Below is a small trained network, with its code and all its weights. Each question gives an input and a class and asks what happens when units are switched off, that is, made to give their printed mean instead of their output.

import numpy as np


def w(rows, s, z=0):
    codes = np.array(rows[::2]) - 128.0
    scale = np.full(codes.shape[1], s)
    scale[-1] = z or s
    return codes * scale


def norm(h):
    return h / np.sqrt((h * h).mean(-1, keepdims=True) + 1e-5)


def f(y):
    return y / 2 * (1 + np.tanh(0.7978845608 * (y + 0.044715 * y**3)))


def log_softmax(a):
    a = a - a.max(-1, keepdims=True)
    return a - np.log(np.exp(a).sum(-1, keepdims=True))


def net(x, mask):
    res = np.array(x, float).reshape(1, 7) / 4 @ E
    u = 0
    for l in range(2):
        y = f(norm(res) @ A[l][:, :-1].T + A[l][:, -1])
        res = res + np.where(mask[u : u + 5], y, B[l][:, -1]) @ B[l][:, :-1]
        u += 5
    return log_softmax(norm(res)[-1] @ U[:, :-1].T + U[:, -1])


A, B = {}, {}
E = w([
[132,180,169,139,108,132,225,76,79,156],'x0',
[105,125,134,177,218,145,121,127,136,44],'x1',
[254,88,74,163,128,115,100,138,104,126],'x2',
[122,171,241,147,172,184,104,82,97,124],'x3',
[90,42,204,158,81,58,147,128,176,99],'x4',
[94,128,144,103,147,128,34,183,58,95],'x5',
[123,90,129,74,114,135,154,98,82,100],'x6',
],0.0072)
A[0] = w([
[216,127,86,149,180,193,157,153,138,77,25],'0.n1',
[120,112,54,133,152,54,2,237,163,165,146],'0.n2',
[67,203,51,84,203,254,64,163,72,116,170],'0.n3',
[22,55,238,195,169,174,112,83,239,30,151],'0.n4',
[192,93,143,196,225,128,54,109,91,41,1],'0.n5',
],0.0061,0.0034)
B[0] = w([
[84,97,71,148,152,76,181,85,161,121,165],'0.n1',
[130,157,199,163,196,34,60,70,107,116,235],'0.n2',
[46,136,163,53,117,117,135,99,115,98,253],'0.n3',
[85,112,185,2,131,110,99,151,122,70,250],'0.n4',
[160,87,110,155,64,193,222,110,206,195,179],'0.n5',
],0.0098,0.0054)
A[1] = w([
[201,136,119,210,186,28,173,53,170,140,209],'1.n1',
[129,85,103,195,87,109,1,234,109,42,127],'1.n2',
[146,173,86,112,88,189,186,112,57,158,3],'1.n3',
[45,207,81,107,167,172,112,118,93,131,3],'1.n4',
[171,205,237,129,144,157,218,82,85,175,156],'1.n5',
],0.0064,0.0016)
B[1] = w([
[47,128,72,160,141,105,151,95,94,112,255],'1.n1',
[110,192,201,119,173,124,153,104,66,110,172],'1.n2',
[167,55,130,127,72,182,112,133,148,167,168],'1.n3',
[90,161,199,61,195,55,2,225,82,133,181],'1.n4',
[104,174,113,165,131,114,37,116,58,110,223],'1.n5',
],0.0091,0.0048)
U = w([
[133,48,97,64,71,123,191,139,199,121,180],'0',
[137,123,53,234,130,84,171,69,118,136,148],'1',
[193,150,94,131,155,102,64,200,149,154,18],'2',
[220,153,118,158,200,164,129,251,195,129,2],'3',
[161,188,122,153,76,207,85,133,91,212,39],'4',
[66,147,213,82,193,56,58,122,94,56,212],'5',
],0.013,0.0088)

Each question gives the input, the list of numbers given to net, and the class t.
The units are the neurons (one row each of A and B). Each row of codes is followed by its name. A weight is (code - 128) times the scale printed after its matrix; where a second scale follows, it is the last column's (A, B and U).
mask holds one flag per neuron, layer by layer. A switched-off neuron (its flag False) gives its mean, the last column of its row in B, instead of its output. The means were averaged over made-up inputs and are rounded, as every weight is.
A unit's drop is (log p(t) with every unit on - log p(t) with that unit switched off) / (log p(t) with every unit on - log p(t) with every unit switched off).
The circuit of an input: a set's keep is (log p(t) with only the set's units on - log p(t) with every unit switched off) / (log p(t) with every unit on - log p(t) with every unit switched off). Starting from all 10 units, units are removed one at a time, each time the one whose removal leaves the highest keep (on an exact tie, the one counted first), for as long as the keep stays at least 0.8.
units of the circuit, in order: the units of the circuit, biggest drop first
k most important neurons: the k neurons with the biggest drops, biggest first
drop when u is switched off: that unit's drop, to one decimal
input [7,-5,2,-1,-5,-5,3], class 4: units of the circuit, in order : (1.n3; 1.n5)
input [1,8,-2,-7,-2,-3,6], class 0: 2 most important neurons : (0.n2; 1.n5)
input [1,-6,7,5,8,-5,7], class 1: most important neuron : (0.n4)
input [3,6,7,4,6,-6,1], class 0: units of the circuit, in order : (0.n2; 0.n5)
input [6,4,3,1,-5,-3,-7], class 1: 2 most important neurons : (0.n4; 0.n1)
input [-6,-5,8,-2,0,-6,-7], class 1: units of the circuit, in order : (0.n4; 1.n1)
input [4,5,5,-3,-3,1,6], class 1: 2 most important neurons : (0.n4; 0.n1)
input [-5,-3,7,0,7,-5,6], class 1: 4 most important neurons : (0.n4; 0.n3; 1.n1; 1.n4)
input [6,-5,5,3,8,-1,-7], class 1: units of the circuit, in order : (0.n4; 0.n3)
input [2,7,8,8,7,5,1], class 0: 2 most important neurons : (0.n5; 0.n2)
input [-7,-1,-7,0,4,-8,2], class 0: 4 most important neurons : (0.n2; 1.n5; 1.n4; 0.n3)
input [-5,-8,0,2,-2,-3,2], class 0: 3 most important neurons : (1.n5; 1.n4; 1.n2)
input [3,-2,2,-8,1,0,1], class 1: 2 most important neurons : (0.n4; 0.n3)
input [-6,-5,8,1,2,-1,-4], class 1: units of the circuit, in order : (0.n4)
input [-5,7,7,7,6,0,1], class 0: drop when 0.n5 is switched off : 0.8
input [-7,-3,3,-7,8,-6,-8], class 5: drop when 1.n1 is switched off : -0.1
input [2,-7,-6,-4,2,0,-4], class 0: drop when 0.n2 is switched off : 0.5
input [-1,5,0,-3,0,-4,7], class 0: drop when 0.n2 is switched off : 0.2
